Each row has a class, written as a number after it.
[  6  15   1   4  24  17   6   9 -13  18  29 -10 -12   6  10  15   0  -1
 -42  -3  -3  41  38  20  17  17 -27  -7  14   5  -2  35   2  -7  -5 -21
  39  -4]  9
[  3 -22  19 -12 -23  18   1 -32  16  -3 -23 -22   0 -14 -23   1 -31  -6
   1 -24 -14  -8 -25 -41   8  13   2   4 -13   3 -20   9  10  30  37  28
   4  15]  8
[-71 -43 -34  23 -49  16   4  13 -13  13 -63   8  48   2 -26  -3 -69  82
  71 -36   6 -39 -73 -34 -27 -26 -14 -20 -51  38 -11 -23   6  21  62  39
 -30  42]  1
[ 83  25  45 -30   7  12 -29 -27  49 -38  12 -13 -77   1  22  -3  -1 -29
 -38  24   8  21  19 -28  44  10   6  11  52 -29 -37  18   7  26  -6  14
  26 -50]  0
[ 34  20  27   9   5  11 -27  -2  57 -30  -7  -8 -44  10 -17 -12  22 -32
 -41  22  -5 -14  12  22  45  36   1  23  30 -22 -29  32   3  38 -14  30
  31 -23]  11
[  3 -13   9 -19  -2  17 -12 -35   5  -3 -17   5  -6  -2   7  -1 -30  20
  13   5   7   3 -37  -7  23 -11  -6  -5  10   4 -28   8  -5  26  21  11
   1   1]  5
[  1 -25   6  16  21   1  -4   5  -3  14  10   1 -11  -4  -5 -17 -16  -7
 -17  -9   0  10  18  -1  17  -5 -12   0   3  -2   0 -23 -14  -8   0 -24
  22   8]  10
[ 46   0  37 -22 -12   4 -24 -44  50 -27   8 -19 -44   3 -13   1   3 -42
 -42   1 -11  -3  16 -21  39  24  11  27  33 -20 -18  26   7  28   2  -3
  17 -19]  10
[ 16 -16  14  -3 -22   6 -11 -30  28  -6 -14  -8 -23  -6 -21 -11 -18  -6
 -17  -9  -7 -21  -9 -20  22  12   1  15   8   2 -15   9   3  23  16   2
   8   0]  10
[ 74  24  44 -37  25   4 -10 -15  24 -17  33 -30 -57   1  10  -2  14 -75
 -68  10  -1  42  50  -8  47  37  -8  13  43 -36 -13  17  -3  -9 -29 -17
  46 -26]  8
[-35 -40 -25  14 -25   7   6 -13  -5  10 -50 -11  21  -2 -12  -2 -37  56
  41 -25  -5 -22 -54 -26 -23 -18 -17 -14 -31  32 -13  14   7  19  45  10
 -18  21]  7
[ 99  46  55 -22  32 -13 -13 -14  47 -42  33  -5 -87  -2  45   4  45 -78
 -70  54   1  14  55   7  32  42   8  35  73 -44  -4  16  17  -7 -53  -6
  21 -60]  0
[ -4  -5  24  23   7  15  -7  -3  15   2  -3 -11  -5  -5  17   4  26 -11
 -40  18 -19   0  12 -16  -6  38   7  20   1   5 -16  32  12  21   1   5
  30 -20]  0
[-33 -40   1   2 -17  -4 -17  20 -20   6 -27   7 -13 -14  10  29 -21  73
  59  -2   9 -11 -52  -6  -8 -31 -14   4 -31  37  16  -8   2 -18  29   5
 -54  -7]  0
[-23 -27 -18  14  -7   5  -8  19 -30  18  -2  12 -19  -6  10  31 -18  62
  50  -6   7 -12 -46  -2  -9 -43 -19   0 -25  34  28  11  -7 -22  20   1
 -42  14]  3
[  8   4   8 -16  -8  17  -1 -25  19  -3  -4  -9  -9  -1 -22   4 -26   1
 -17 -18 -12   3  -7  -9  19   8  -5   4   5  -2  -6  23  16  23  24  12
  12   0]  9
[-41 -22 -15  43  12  29   1  23 -10  22 -11   8  17  -3 -18 -20  -2  21
  -5   2  -6 -22 -14   8 -12  12  -6  -6 -18  17  -4  -1  -9  16  12  10
  20   6]  11
[-83 -54 -45  61  -5  23   6  18 -34  41 -31  20  54 -17 -30 -20 -33  56
  38 -18  -2 -41 -48  -8 -29 -16  -6 -12 -55  44  17 -37 -18  14  34   9
  -4  36]  10
[-23 -11 -18  11  20  15   1  23 -32  25   7   8   7   3  14 -25 -19  20
   9 -22  16  29   5   7  -2 -20 -10 -22 -21  18  -4 -18 -17 -12  18 -15
  31  14]  6
[  5  -5 -14   8  25   5  10   5 -25  21   8  -9 -12   3  18  -2   4  17
  -8   5   7  50  30  10   7 -13 -21 -17   8   1 -11   9 -18 -16 -12 -28
  45   5]  7
[ 98  44  50 -14  33   7 -20 -34  57 -30  48 -10 -60   2  12  -6  32 -93
 -88  45   4  12  61   3  56  34  15  29  64 -57 -12  19  -9  22 -49  -9
  58 -44]  10
[-66 -35 -42  33  14  16   6  30 -59  42 -20   9  41  -1   4 -18 -44  63
  40 -38  18  11 -28  -5 -21 -45 -20 -40 -47  41  -1 -35 -10  -8  41   0
  15  37]  6
[-12  -6  12  21  18  22  -2 -24  11   1  -1  -1   4 -12 -14  -4  24 -34
 -38  -2 -24   5   5 -14   9  38   7  19  -9  -3 -10  40   2  25  -2  12
  41   3]  8
[-28 -21   4   1 -25  -8 -10  22  -6   0 -19  17  -1   3   6  35 -23  42
  46  -4   8 -13 -48   2   5 -24 -16  11 -29  14   9  17  -1 -17  21   6
 -42   9]  1
[ 49  34  26 -17  10   4 -31 -14  44 -40   3  16 -38   5   5 -22  18 -41
 -55  24   4   4  15  31  51  30  12  25  34 -36 -25  19 -13  30 -31  27
  25 -31]  2
[  5 -11   5   3  14   2  -2   1   0  10   6  -7 -26   3  10  -3 -11 -19
 -37  -6 -12  21  18  -2  24  10  -4  -3   7  -6  -8  13 -12   0  -1 -16
  27  -1]  2
[-11 -15  -6  14 -16  25  -4   1   8   5 -28  -4 -22   5 -26  -7 -18  18
  -5 -10 -10 -22 -17 -12  12   8 -15  -5  -4  10 -23  20  11  21  25  19
   7   3]  11
[ 68  31  40 -24  30 -22   1 -11  32 -25  34  -2 -43  -1  36 -14  29 -83
 -63  18   4  16  44  15  12  15  16  23  38 -37   3  -1   7 -18 -27 -19
  16 -28]  6
[ -4   2  17   9  20  16  -5 -24  18   5   0  -3  16  -2  16  -3  14 -13
 -31  28  -3   3  -5  13  15  24   8   9  10  -2 -24  29  -9  33 -10   3
  36  -5]  5
[-25  -1  -9  19 -18  -7 -16  12  33 -25 -29  19  24   3 -21 -24  -3  14
   4  -2  -2 -28 -30   1   8  17  10  15 -10   2 -21  17  -8  29  -3  35
   1   5]  1
[-24 -26 -24  24  15   9   0  35 -41  45   5  -4  10   1   4 -10 -28  48
  22 -21  21  22  -1   0 -19 -49 -28 -31 -22  21   3 -37 -18 -19  27 -12
   9  26]  3
[-52 -39 -39  23   4   7   7  19 -43  44 -32   3  23   0  -6 -13 -39  62
  35 -25  14  13 -22   3 -20 -31 -30 -30 -35  24  -1 -23 -12 -10  30  -9
   7  34]  7
[ 23 -11  20 -18  -7  -5  -8  -8   7 -15   4  -7 -35 -10   4  31   1  -7
  13  -2  -3   4 -15 -12  17  -2   2  13  -7   1   9  26   1 -17   4  -2
 -26  -9]  8
[-37 -13 -19  19  -6  -5  -2   9  16   9 -27  22  36   1 -32 -32 -30  47
  41 -13  15 -29 -31   9  -2  -2  -4  -6 -19  16 -18 -13 -10  29  13  30
  -7  13]  4
[ 18   1  15 -24   2   1  -7   2  -8   1  22   6 -28  -5   7  46 -19  22
  15   7  10   9 -16  15  19 -17 -13   6   4  11  23  25   3 -21  10 -10
 -33 -16]  9
[  7   2   9 -14 -21  -9  -6 -31  40  -4  -4  -1 -20   4 -24  -8 -12  -7
 -14 -15 -11 -14 -13 -24  21  22  -3  11  17  -6 -31  45   2  36  11   9
   5  -6]  4
[ 18  -5  15 -24  -4  15 -19 -41  23 -10 -17  -2 -20   1   3   2 -31   0
 -11  10   4  -5 -36 -19  33   4  -4  -1  19  -7 -29  18  -2  32  14  20
   3  -7]  5
[ 16  -3  21   3   8  -6  10  -6   0   2  -1   0 -21 -15  11   9   8 -34
 -20   1  -5  -5   4 -11  -5  15   1  15   0  -8   9   9  17 -23   0   3
 -12   0]  8
[-29  -7 -39  32  -1  16   0  32  -1  -3 -27  27  38  -6 -23 -34 -39  57
  41 -13  23 -21 -40  29 -14 -23  -6 -22 -30  29  -3 -48  -9  14  28  38
 -15  14]  9
[  8  10   0  11   6   2 -11   1  26 -18 -25  -7   2   4   6  -9  10  13
  -4  14   9   4  -6  21  16   1  -7  10   3 -10 -16  14  -2  20 -13  27
  18  -3]  7
[ 21  14   4  -1   7 -16 -10   7  33 -16   5  14  -1   8  -7 -25  -5   0
   6   4  19  -6   0   9  12   1  -1  -1  16  -9 -23  -5 -13  16 -11  15
  -5 -18]  4
[ -3 -18  -4   5 -11  22 -10  -3  14  -1 -21   3 -24  -2 -32 -22 -30  18
   4  -9  -6 -22 -21  -7  21   8 -11  -2   9  -1 -20   0   0  26  23  24
   9   7]  11
[ 13  15   4  -7  14   5 -25   3  27 -24  -2  14   2   3  -1 -36  -3 -11
  -7   0  18 -10 -15  19  19   5   8   5   2  -5 -11  -9 -10  25  -2  23
  16 -12]  6
[-14 -13 -14  22  12 -12   1  11  -3  19  -3  18  -7  -8  -5 -13   2   2
  -2  -1   4 -20  -7  13 -19 -13  -9  10  -6   5  21 -26   2 -13   6   5
 -18  18]  3
[ -1 -17  14  -7 -23  20 -13 -24  15  -8 -35 -14  -1 -12 -26  -3 -36  11
   9 -25  -4 -12 -43 -35  18   4  -6   3 -20   6 -24   7   5  32  36  42
  -1  10]  8
[-51 -55 -10   2 -21   2  -4   8 -40  18 -37  12   8  -8  29  44 -53  89
  70  -5  16 -16 -85 -10 -13 -54 -25 -13 -39  46   4   5   1 -30  45   4
 -77  17]  5
[-34 -29 -20  28  -9   3  22  50 -34  25 -22  10   8  -7   4  -8 -21  47
  33  -2  11 -24 -18  17 -31 -24  -8 -15 -26  25  11 -54   6 -39  20   8
 -37  20]  11
[ 24  -3  16  11  10 -15  -2   6   4   2   9  20 -30 -10  14  -8  -1 -25
 -17  11  11 -19  12  14   3  -6   1  17  13 -16  16 -24   2 -27 -11 -12
 -22  -5]  10
[-34 -30 -11  18   1   4   2   9 -25  38 -20 -20   4   4  10  10 -19  38
  -3 -16   4  32  -2  -7  -4 -15 -27 -16 -19  18 -16  18  -3  -9  25 -12
  22  22]  7
[-12   6 -20  18   6   9 -18  22  -6 -12 -17  27  21  -1   3 -31 -11  36
  23  -7  24  -8 -32  33   9 -20 -10  -5 -24  15 -10 -18 -19  16   2  26
  10   3]  6
[-43 -26 -39  24   5   4  15  36 -39  45  -5  22  20   2  -6 -30 -49  73
  45 -23  25  14 -12   5 -10 -29 -28 -37 -22  33 -18 -29 -29 -15  16 -14
  11  23]  4
[-101  -48  -60   58  -19   12   15   43  -38   27  -47   29   83   -1
  -20  -18  -45   85   83  -29   11  -38  -62  -10  -57  -31   -2  -31
  -66   49    7  -44  -10    5   46   24  -27   46]  1
[-71 -56 -38  36 -30  24 -13  -7 -22  23 -49  25  21  -9 -42 -13 -57  69
  46 -39   0 -37 -59 -24  -6 -22 -15 -12 -44  42  -9 -19  -5  27  57  24
 -21  40]  10
[ 26 -13  33  -8 -10  -1 -25 -11  18  -6  11  -2 -55   1  13  41  -8 -10
 -10  12  -1 -17 -10 -10  29  -2  -6  25  10  -7  15  38   8 -13   5 -15
 -24 -14]  10
[  2   0 -10  17  14  29   2  -2   2   0   3  11  -8   2  13 -12   4 -13
 -35  17  -8  -9  -5   3   4  20   5   0  -2   5  -6  20 -15  17  -9  -2
  31 -14]  2
[-17 -16 -28  12   4 -18  15  26 -16   5 -20  23  17 -15  10 -31 -23  12
  12 -19  13 -27 -37  12 -32 -28 -12  -7 -35  16  22 -55  -2 -26  12   0
 -36   9]  6
[ 63  32  32 -38   1   6 -22 -47  43 -27  12 -12 -46   4   3 -12  -1 -55
 -56   1   0   1   6 -16  44  21   6  16  37 -31 -26  41   9  40  -2   9
  43 -24]  6
[  0  10  -1   8  17  11   5  10  -8  17  17  -8 -10   0   0   3  -6   8
 -35  -6   0  41  28  25  21   7 -24  -7  10   8 -12  19  -6   0   1 -10
  39   3]  9
[-114  -68  -60   50   -1   11   13   18  -62   56  -50   32   81  -13
  -16  -14  -50   99   89  -21    9  -35  -77    1  -43  -37   -6  -37
  -63   60    6  -32  -16    3   50    6  -29   55]  5
[-19 -21 -18  18  17  -9  19  19 -28  17 -13  21  23 -10  33 -17 -24  32
  36  13  28 -10 -30  15 -31 -36   1 -24  -8  19   1 -49  -9 -31  10  -5
 -36  10]  5
[-16 -10  -1  27  -2  20 -11  25  23  -8 -31   1   0   4 -22 -30 -15  20
   3   5   4 -30 -15  20   9  12  -3   1  -7   6 -20 -14   0  24   9  37
   8   3]  11
[ 10   2  -8 -13 -10  15 -12 -17   9  -6 -13  -6   0   3  -5 -19 -32   5
   2 -21  10 -13 -29 -23   5 -12  -1 -14  -9   3 -16   1   2  29  31  15
  13  -1]  6
[-38 -35 -11  10 -23 -14  -1  19 -18  15 -19  25   4  -2   3  25 -44  82
  76 -18  18 -19 -59  -6 -10 -45 -21  -7 -31  34   1   5  -4 -20  35  10
 -66  12]  4
[-89 -51 -55  43  -3  -4  30  38 -53  62 -20  21  54   2 -17 -24 -49  90
  66 -43  11  -2 -22  -2 -39 -34 -26 -44 -49  50  -9 -32 -14 -15  41 -19
  -3  50]  4
[-36 -24 -11   8 -11   2  -9  15 -34  14 -12  21   4  -6  21  30 -22  50
  45 -21   9 -15 -59   3  -8 -40 -19  -1 -43  32  16  21   3 -17  35   2
 -45  10]  6
[  0  -7  20 -14 -20  -7  -7  -1   9  -5  -2  -1 -15   6  12  42 -14   7
  14   5   2  -8 -23 -18   8  -5  -4  14  -5  -1  10  31   9 -10  11   1
 -28  -6]  1
[ 33  16  11 -23  -5  12 -19 -44  33 -20   0  -3 -41   2  -9 -16  -5 -36
 -36 -10  -7   2  -5 -15  37  21   2  12  22 -11 -24  34   0  40   9  13
  38 -12]  6
[-29 -26  -1   5 -19   3  -4  13 -13  12 -15   1  -8  -8   3  48 -45  62
  33 -15   0 -14 -52   0  -3 -21 -22   1 -31  37  23  32  12 -17  38   6
 -55   6]  9
[-35 -48   1  12 -22  -2 -24  13 -15  15 -18  23  -5 -10  -6  25 -43  62
  54  -9  17 -33 -54   0   4 -35 -11   7 -34  30  15  -7  -6 -15  38   5
 -61  15]  10
[ -2 -15  14  23   1   0 -31  -7  38 -22 -20  18  -4  -3 -20 -20  -4  -3
  -9   2   2 -25 -11  12  25   6   5  24  -4  -5 -12  -7  -3  26   3  25
  -2   0]  10
[ 54  13  37 -23  -5   9 -21 -27  44 -32  -7 -12 -48  -1   5  -2   2 -22
 -23  17  -5  -2   9 -20  26  22   4  21  31 -22 -22  14  15  32  -1  16
  15 -35]  0
[  6   7 -19   9  13  -4   7  26 -19   1   5  22 -10  -3  30 -27  -9   4
   6   3  27  -8  -7  19 -16 -14  -4 -11   1  11  11 -37  -2 -29   1  -3
  -6   1]  6
[-11 -17  -2  18  -7   6  -4  -1   8 -14 -32   9  26 -15 -19 -23 -23  22
  33 -13   9 -20 -29  -5  -5  -6  15  -5 -25  11 -19 -25  -3  21  19  42
  -7  18]  8
[ 40  -1  29 -12  10   3 -18   5   1 -13  10  15 -63 -12  35  28  -3  18
  16  36  15   9  -8  -2  21 -15 -12  16  23  -2   1   7   1 -18  -4   0
 -18 -32]  0
[ 85  47  49 -33  17  -7 -37 -40  69 -43  13 -13 -55  10  10   0  35 -60
 -69  31   4  28  31  16  66  30   8  35  52 -59 -28  53  -3  32 -41  17
  46 -41]  7
[  2   2  19  13  23  19  -2 -26  10  16   3  -2  -3   0  27   7   6 -18
 -30  33   6  -2  -6   3   9  14   7   0  16   1 -27  42  -1  27   1  -6
  36  -6]  5
[-43 -45 -16  14 -20  11   2  18 -48  13 -22   9  15 -15   9  33 -33  76
  67 -26   8  -8 -61 -23 -17 -37 -11 -16 -54  50   8   6   0 -30  39  11
 -55  19]  8
[ 59  32  31 -12  26  14 -12 -24  39 -20  32   0 -44   3  18  -9  32 -78
 -76  34 -10   6  30  15  32  40  19  23  38 -40  -4  35 -15  24 -37 -13
  47 -41]  2
[ 34   1  26 -17   4 -11 -12 -22  17 -10  -2 -13 -49  -1  26  49   0   2
  -6  16   0  12  -9  -6  24  -9 -16  18  15 -14   6  61   9  -5  -7  -2
 -18 -18]  7
[-17 -16  -5  25  -7   4 -27 -13  27 -14 -24  27  -1  -8 -37 -25  -3  12
   3  -2  -2 -29 -18  10  25  12   7  20  -6   7 -12   3 -12  32   1  24
   4   6]  10
[-68 -53 -29  24 -33   7  -7  28 -39  35 -27   5  23  -6  -4  26 -38 100
  76 -31   9 -19 -65 -16 -33 -52 -14 -11 -59  56  22  -9  -4 -18  57  17
 -63  35]  3
